Below are the code and all the weights of a small trained network. Each question names an input and a class and asks about switching units off, where a switched-off unit gives its printed mean instead of its output.

import numpy as np


def w(rows, s, z=0):
    codes = np.array(rows[::2]) - 128.0
    scale = np.full(codes.shape[1], s)
    scale[-1] = z or s
    return codes * scale


def norm(h):
    return h / np.sqrt((h * h).mean(-1, keepdims=True) + 1e-5)


def f(y):
    return y / 2 * (1 + np.tanh(0.7978845608 * (y + 0.044715 * y**3)))


def log_softmax(a):
    a = a - a.max(-1, keepdims=True)
    return a - np.log(np.exp(a).sum(-1, keepdims=True))


def net(x, mask):
    res = np.array(x, float).reshape(1, 4) / 4 @ E
    u = 0
    for l in range(2):
        y = f(norm(res) @ A[l][:, :-1].T + A[l][:, -1])
        res = res + np.where(mask[u : u + 6], y, B[l][:, -1]) @ B[l][:, :-1]
        u += 6
    return log_softmax(norm(res)[-1] @ U[:, :-1].T + U[:, -1])


A, B = {}, {}
E = w([
[204,102,170,162,111,156,145],'x0',
[138,90,161,66,93,128,58],'x1',
[112,232,129,85,183,159,72],'x2',
[94,184,128,123,3,222,135],'x3',
],0.005)
A[0] = w([
[65,135,75,66,111,59,99,13],'0.n1',
[94,169,234,130,156,106,122,161],'0.n2',
[72,255,182,113,119,181,130,164],'0.n3',
[122,79,204,164,86,155,247,67],'0.n4',
[179,170,119,74,90,201,104,5],'0.n5',
[88,114,130,191,68,108,195,27],'0.n6',
],0.0061,0.0026)
B[0] = w([
[161,185,32,114,148,90,76,142],'0.n1',
[135,144,48,98,72,118,120,159],'0.n2',
[254,233,142,42,131,235,134,252],'0.n3',
[124,76,20,213,133,134,201,223],'0.n4',
[193,206,90,99,110,162,69,157],'0.n5',
[81,30,151,185,77,89,223,175],'0.n6',
],0.0054,0.0036)
A[1] = w([
[3,93,121,147,82,94,142,204],'1.n1',
[140,254,214,66,113,229,146,110],'1.n2',
[168,179,65,116,94,126,53,254],'1.n3',
[117,72,173,82,64,102,131,130],'1.n4',
[195,66,150,184,142,94,152,165],'1.n5',
[203,139,91,148,209,125,118,119],'1.n6',
],0.0067,0.0034)
B[1] = w([
[145,169,124,86,23,174,99,182],'1.n1',
[254,177,132,67,136,209,28,255],'1.n2',
[187,202,103,124,151,124,93,222],'1.n3',
[127,122,106,92,71,195,67,145],'1.n4',
[155,194,151,154,182,111,106,210],'1.n5',
[39,137,96,134,173,30,101,180],'1.n6',
],0.0068,0.0061)
U = w([
[71,108,101,45,41,155,67,40],'0',
[62,50,190,49,151,189,116,3],'1',
[137,35,181,120,196,45,54,42],'2',
[54,193,52,101,249,45,84,253],'3',
[176,56,114,205,155,74,176,159],'4',
[255,237,93,30,152,230,29,253],'5',
[50,76,229,30,145,184,179,3],'6',
[78,63,51,187,36,212,200,203],'7',
],0.0067,0.004)

Each question gives the input, the list of numbers given to net, and the class t.
The units are the neurons (one row each of A and B). Each row of codes is followed by its name. A weight is (code - 128) times the scale printed after its matrix; where a second scale follows, it is the last column's (A, B and U).
mask holds one flag per neuron, layer by layer. A switched-off neuron (its flag False) gives its mean, the last column of its row in B, instead of its output. The means were averaged over made-up inputs and are rounded, as every weight is.
A unit's drop is (log p(t) with every unit on - log p(t) with that unit switched off) / (log p(t) with every unit on - log p(t) with every unit switched off).
The circuit of an input: a set's keep is (log p(t) with only the set's units on - log p(t) with every unit switched off) / (log p(t) with every unit on - log p(t) with every unit switched off). Starting from all 12 units, units are removed one at a time, each time the one whose removal leaves the highest keep (on an exact tie, the one counted first), for as long as the keep stays at least 0.8.
circuit, biggest first: the units of the circuit, biggest drop first
k most important neurons: the k neurons with the biggest drops, biggest first
k most important neurons of layer l: the k neurons of layer l with the biggest drops, biggest first
drop when u is switched off: that unit's drop, to one decimal
input [8,-4,8,-6], class 3: 2 most important neurons : (1.n6 0.n3)
input [0,7,-6,-3], class 2: circuit, biggest first : (1.n2)
input [8,-3,-1,6], class 7: circuit, biggest first : (0.n4 1.n2)
input [3,7,-4,-5], class 2: circuit, biggest first : (1.n2 0.n3)
input [-7,-1,-7,8], class 7: circuit, biggest first : (1.n2 0.n6)
input [7,-3,5,-3], class 3: 2 most important neurons of layer 0 : (0.n3 0.n5)
input [-7,-4,-5,-2], class 0: 3 most important neurons : (1.n1 0.n3 0.n4)
input [1,2,7,-8], class 3: 2 most important neurons of layer 1 : (1.n2 1.n6)
input [-5,2,-6,-5], class 2: 2 most important neurons of layer 1 : (1.n2 1.n3)
input [-3,-3,-7,-3], class 4: 2 most important neurons : (1.n5 0.n2)
input [1,0,-3,-3], class 4: 3 most important neurons : (1.n2 0.n3 1.n3)
input [-2,0,-1,-2], class 3: drop when 1.n2 is switched off : 0.3
input [6,-2,-5,-2], class 4: drop when 1.n5 is switched off : 0.2
input [-5,-6,-1,-2], class 3: most important neuron of layer 1 : (1.n2)
input [6,2,-4,-4], class 4: 2 most important neurons of layer 1 : (1.n2 1.n3)
input [2,3,-4,-2], class 4: drop when 1.n2 is switched off : 0.7
input [-6,5,1,-6], class 3: 2 most important neurons : (1.n2 0.n1)
